Below are the code and all the weights of a small trained network. Each question names an input and a target symbol and asks about switching units off, where a switched-off unit gives its printed mean instead of its output.

import numpy as np


def w(rows, s, z=0):
    codes = np.array(rows[::2]) - 128.0
    scale = np.full(codes.shape[1], s)
    scale[-1] = z or s
    return codes * scale


def f(y):
    return y / 2 * (1 + np.tanh(0.7978845608 * (y + 0.044715 * y**3)))


def softmax(a):
    e = np.exp(a - a.max(-1, keepdims=True))
    return e / e.sum(-1, keepdims=True)


def log_softmax(a):
    a = a - a.max(-1, keepdims=True)
    return a - np.log(np.exp(a).sum(-1, keepdims=True))


def net(x, mask):
    ids = ['ΛΞΠΨΩαβεζηθμτφ'.index(c) for c in x.split()]
    T = len(ids)
    res = E[ids] + P[:T]
    r = res
    for j in range(2):
        rows = slice(4 * j, 4 * j + 4)
        q, k, v = (r @ M[0][rows].T for M in (Q, K, V))
        z = softmax(np.where(np.tri(T) > 0, q @ k.T / 4**0.5, -1e9)) @ v
        o = O[0][rows]
        res = res + np.where(mask[j], z, o[:, -1]) @ o[:, :-1]
    y = f(res @ A[0][:, :-1].T + A[0][:, -1])
    res = res + np.where(mask[2:6], y, B[0][:, -1]) @ B[0][:, :-1]
    return log_softmax(res[-1] @ U[:, :-1].T + U[:, -1])


Q, K, V, O, A, B = {}, {}, {}, {}, {}, {}
E = w([
[58,125,193,128,130],'Λ',
[137,42,184,172,116],'Ξ',
[33,124,183,149,128],'Π',
[148,160,88,108,48],'Ψ',
[141,46,211,170,92],'Ω',
[106,95,161,177,128],'α',
[175,223,165,196,131],'β',
[75,112,131,205,95],'ε',
[131,57,204,138,62],'ζ',
[137,141,128,228,132],'η',
[224,130,200,58,121],'θ',
[160,194,191,97,129],'μ',
[242,7,65,102,94],'τ',
[98,135,1,72,69],'φ',
],0.011)
P = w([
[97,67,179,132,121],'0',
[116,100,154,165,118],'1',
[196,132,145,147,10],'2',
[87,80,143,93,136],'3',
[138,99,139,170,159],'4',
[165,131,158,170,24],'5',
[101,87,115,69,145],'6',
[152,107,121,157,187],'7',
[135,129,170,175,33],'8',
[110,89,94,52,149],'9',
[158,108,84,136,211],'10',
[126,152,160,161,56],'11',
],0.012)
Q[0] = w([
[140,86,136,181,41],'head 1',
[145,127,151,117,203],'head 1',
[74,111,5,68,192],'head 1',
[133,164,64,81,71],'head 1',
[102,106,72,154,102],'head 2',
[136,111,140,216,29],'head 2',
[129,164,182,79,117],'head 2',
[188,216,225,120,218],'head 2',
],0.011)
K[0] = w([
[152,174,137,99,226],'head 1',
[171,73,199,159,85],'head 1',
[95,155,218,189,21],'head 1',
[62,170,115,170,121],'head 1',
[166,2,44,107,50],'head 2',
[209,175,179,48,241],'head 2',
[53,205,202,115,210],'head 2',
[189,241,254,117,158],'head 2',
],0.0092)
V[0] = w([
[146,63,74,26,149],'head 1',
[247,89,183,115,182],'head 1',
[153,142,212,72,151],'head 1',
[55,118,153,154,117],'head 1',
[95,93,175,23,135],'head 2',
[94,205,135,46,152],'head 2',
[117,254,143,91,144],'head 2',
[178,174,78,152,192],'head 2',
],0.0082)
O[0] = w([
[185,84,64,27,102,101],'head 1',
[243,136,194,105,170,161],'head 1',
[136,210,254,76,130,154],'head 1',
[46,82,217,124,104,169],'head 1',
[90,120,174,4,132,175],'head 2',
[52,211,123,93,130,42],'head 2',
[81,175,141,126,104,26],'head 2',
[180,226,133,199,105,3],'head 2',
],0.0078,0.0033)
A[0] = w([
[221,119,78,184,71,153],'neuron 1',
[64,101,22,73,253,65],'neuron 2',
[190,200,198,8,147,103],'neuron 3',
[24,207,70,151,104,2],'neuron 4',
],0.0057,0.0073)
B[0] = w([
[92,151,57,82,195,252],'neuron 1',
[198,105,176,90,254,128],'neuron 2',
[155,118,105,132,170,223],'neuron 3',
[244,143,158,92,133,96],'neuron 4',
],0.0086,0.0027)
U = w([
[40,128,155,116,166,44],'Λ',
[158,79,126,75,166,1],'Ξ',
[45,121,164,72,172,33],'Π',
[62,130,80,18,167,86],'Ψ',
[144,74,160,113,126,15],'Ω',
[129,89,162,112,88,52],'α',
[129,173,127,216,196,235],'β',
[98,110,133,164,174,187],'ε',
[151,87,173,108,79,26],'ζ',
[110,118,130,204,96,135],'η',
[149,169,171,60,213,194],'θ',
[153,254,193,122,50,247],'μ',
[212,137,97,87,194,171],'τ',
[102,154,33,88,30,213],'φ',
],0.01,0.0075)

Each question gives the input, a string of symbols that net reads in full, and the target symbol t.
The units are the heads (4 rows each of Q, K, V and O) and the neurons (one row each of A and B). Each row of codes is followed by its name. A weight is (code - 128) times the scale printed after its matrix; where a second scale follows, it is the last column's (O, A, B and U).
mask holds one flag per unit, heads first, then neurons. A switched-off unit (its flag False) gives its mean, the last column of its rows in O or B, instead of its output. The means were averaged over made-up inputs and are rounded, as every weight is.
A unit's drop is (log p(t) with every unit on - log p(t) with that unit switched off) / (log p(t) with every unit on - log p(t) with every unit switched off).
The circuit of an input: a set's keep is (log p(t) with only the set's units on - log p(t) with every unit switched off) / (log p(t) with every unit on - log p(t) with every unit switched off). Starting from all 6 units, units are removed one at a time, each time the one whose removal leaves the highest keep (on an exact tie, the one counted first), for as long as the keep stays at least 0.8.
units of the circuit, in order: the units of the circuit, biggest drop first
heads that matter: for each layer, one digit per head in row order, 1 if its drop is at least 0.15 and else 0, layers parted by /
drop of u: that unit's drop, to one decimal
input φ φ Ξ, target φ: units of the circuit, in order -> head 1
input μ ε Λ μ μ Ξ θ μ Λ, target μ: units of the circuit, in order -> head 2; head 1
input Λ τ η, target τ: units of the circuit, in order -> head 1; head 2
input φ Ω μ α α Ξ μ η ζ, target μ: units of the circuit, in order -> head 2; head 1
input φ μ Λ Ξ μ, target μ: units of the circuit, in order -> head 2; neuron 1
input η μ Ω, target μ: units of the circuit, in order -> head 1; head 2
input τ β τ, target τ: heads that matter -> 01
input Λ μ β β, target μ: heads that matter -> 11
input Λ μ β μ φ α Π θ Π β φ, target β: units of the circuit, in order -> head 1; head 2
input Λ μ Λ μ μ, target μ: units of the circuit, in order -> head 2; head 1
input Ξ Ω Λ Π Π Λ Ξ μ Π, target μ: units of the circuit, in order -> head 1; head 2
input μ τ β, target τ: heads that matter -> 10
input φ α τ η α φ Λ Ξ, target τ: heads that matter -> 11
input η ε β α α β, target β: heads that matter -> 01
input μ Ψ Ξ τ θ, target τ: heads that matter -> 10
input Π ε θ Ψ φ μ Λ μ ζ, target μ: units of the circuit, in order -> head 2
input η Λ φ α ε μ φ θ Ω μ μ η, target μ: heads that matter -> 01
input Λ Ξ μ ζ μ Ξ μ Ψ τ, target τ: heads that matter -> 11
input τ Ξ Ω, target τ: heads that matter -> 10
input Λ β β, target β: heads that matter -> 01
input β ζ α β η η η Ξ η β μ, target β: heads that matter -> 11
input Λ μ μ θ μ α, target μ: units of the circuit, in order -> head 1
input φ μ α τ Ω μ, target τ: drop of neuron 3 -> 0.2
input Π φ α, target φ: drop of head 1 -> 0.9
input μ β μ Ξ Λ ε τ Λ α, target τ: drop of head 2 -> 0.1
